Below is a small trained network, with its code and all its weights. Each question gives an input and a class and asks what happens when units are switched off, that is, made to give their printed mean instead of their output.

import numpy as np


def w(rows, s, z=0):
    codes = np.array(rows[::2]) - 128.0
    scale = np.full(codes.shape[1], s)
    scale[-1] = z or s
    return codes * scale


def norm(h):
    return h / np.sqrt((h * h).mean(-1, keepdims=True) + 1e-5)


def f(y):
    return y / 2 * (1 + np.tanh(0.7978845608 * (y + 0.044715 * y**3)))


def log_softmax(a):
    a = a - a.max(-1, keepdims=True)
    return a - np.log(np.exp(a).sum(-1, keepdims=True))


def net(x, mask):
    res = np.array(x, float).reshape(1, 4) / 4 @ E
    u = 0
    for l in range(3):
        y = f(norm(res) @ A[l][:, :-1].T + A[l][:, -1])
        res = res + np.where(mask[u : u + 9], y, B[l][:, -1]) @ B[l][:, :-1]
        u += 9
    return log_softmax(norm(res)[-1] @ U[:, :-1].T + U[:, -1])


A, B = {}, {}
E = w([
[106,124,226,102],'x0',
[4,130,87,130],'x1',
[93,232,131,117],'x2',
[249,253,216,20],'x3',
],0.0042)
A[0] = w([
[108,188,107,127,22],'L0N1',
[146,62,220,152,20],'L0N2',
[65,58,195,198,55],'L0N3',
[24,69,101,164,169],'L0N4',
[138,116,196,158,4],'L0N5',
[128,168,100,60,182],'L0N6',
[42,147,41,124,53],'L0N7',
[181,179,201,254,149],'L0N8',
[135,67,78,216,210],'L0N9',
],0.0069,0.0034)
B[0] = w([
[111,137,142,175,116],'L0N1',
[42,111,133,131,132],'L0N2',
[86,66,149,142,169],'L0N3',
[147,77,210,71,254],'L0N4',
[59,92,121,141,108],'L0N5',
[187,196,177,198,172],'L0N6',
[3,60,103,2,179],'L0N7',
[138,58,94,69,156],'L0N8',
[128,117,187,183,239],'L0N9',
],0.006,0.0046)
A[1] = w([
[160,96,162,137,92],'L1N1',
[78,128,120,136,157],'L1N2',
[132,184,129,84,125],'L1N3',
[7,117,78,102,254],'L1N4',
[176,74,120,147,42],'L1N5',
[131,108,148,206,76],'L1N6',
[125,165,121,86,245],'L1N7',
[67,69,146,56,239],'L1N8',
[79,123,122,144,5],'L1N9',
],0.014,0.0025)
B[1] = w([
[182,157,80,160,159],'L1N1',
[169,2,201,145,153],'L1N2',
[132,180,168,157,171],'L1N3',
[250,70,175,193,229],'L1N4',
[141,192,110,186,153],'L1N5',
[195,188,106,52,146],'L1N6',
[8,67,153,189,168],'L1N7',
[207,115,220,224,254],'L1N8',
[175,11,134,103,137],'L1N9',
],0.0057,0.0094)
A[2] = w([
[169,152,160,38,106],'L2N1',
[150,92,79,131,119],'L2N2',
[103,97,148,146,8],'L2N3',
[158,147,149,22,102],'L2N4',
[149,195,235,91,168],'L2N5',
[138,116,2,173,165],'L2N6',
[151,163,193,81,158],'L2N7',
[88,170,57,113,3],'L2N8',
[72,145,23,100,112],'L2N9',
],0.011,0.0037)
B[2] = w([
[169,69,111,180,143],'L2N1',
[152,130,175,116,128],'L2N2',
[164,102,150,164,124],'L2N3',
[153,43,166,132,131],'L2N4',
[77,109,142,196,254],'L2N5',
[254,159,147,131,131],'L2N6',
[53,47,146,153,192],'L2N7',
[151,48,166,140,120],'L2N8',
[106,75,215,208,120],'L2N9',
],0.0085,0.0075)
U = w([
[59,167,83,17,3],'0',
[213,254,139,133,122],'1',
[61,253,182,189,98],'2',
[45,152,184,152,61],'3',
[161,41,251,228,253],'4',
[77,129,77,217,37],'5',
[84,233,83,72,3],'6',
[58,63,155,40,3],'7',
],0.0084,0.0037)

Each question gives the input, the list of numbers given to net, and the class t.
The units are the neurons (one row each of A and B). Each row of codes is followed by its name. A weight is (code - 128) times the scale printed after its matrix; where a second scale follows, it is the last column's (A, B and U).
mask holds one flag per neuron, layer by layer. A switched-off neuron (its flag False) gives its mean, the last column of its row in B, instead of its output. The means were averaged over made-up inputs and are rounded, as every weight is.
A unit's drop is (log p(t) with every unit on - log p(t) with that unit switched off) / (log p(t) with every unit on - log p(t) with every unit switched off).
The circuit of an input: a set's keep is (log p(t) with only the set's units on - log p(t) with every unit switched off) / (log p(t) with every unit on - log p(t) with every unit switched off). Starting from the 12 units with the biggest drops (on a tie, the unit counted first), units are removed one at a time, each time the one whose removal leaves the highest keep (on an exact tie, the one counted first), for as long as the keep stays at least 0.8.
units of the circuit, in order: the units of the circuit, biggest drop first
unit that matters most: the unit with the biggest drop
top k neurons: the k neurons with the biggest drops, biggest first
top k neurons in layer l: the k neurons of layer l with the biggest drops, biggest first
drop of u: that unit's drop, to one decimal
input [4,-5,7,-2], class 2: unit that matters most : L0N7
input [0,2,5,4], class 2: units of the circuit, in order : (L0N4, L1N4, L1N8)
input [-3,-7,-5,2], class 1: top 2 neurons : (L0N4, L1N8)
input [-6,-1,7,7], class 2: units of the circuit, in order : (L1N4, L1N8)
input [-7,-7,5,-8], class 1: top 2 neurons in layer 0 : (L0N9, L0N2)
input [2,3,5,4], class 2: top 2 neurons : (L0N4, L1N4)
input [0,2,-3,3], class 5: top 2 neurons : (L1N8, L1N4)
input [6,2,5,4], class 2: top 2 neurons : (L0N4, L1N4)
input [8,3,5,5], class 3: top 2 neurons : (L1N4, L1N8)
input [-6,4,-6,7], class 5: top 2 neurons in layer 0 : (L0N4, L0N9)
input [-4,-7,-8,5], class 1: top 2 neurons in layer 0 : (L0N4, L0N7)
input [1,-8,2,-3], class 1: top 2 neurons : (L0N7, L0N4)
input [4,-1,8,-1], class 2: top 2 neurons in layer 0 : (L0N7, L0N4)
input [3,6,-7,6], class 5: top neuron in layer 2 : (L2N5)
input [1,4,-5,5], class 5: drop of L0N4 : 0.2
input [6,6,0,4], class 3: drop of L1N4 : 0.2
input [-6,-1,-8,5], class 1: drop of L1N8 : 0.2
input [4,8,-3,7], class 5: drop of L0N4 : 0.1
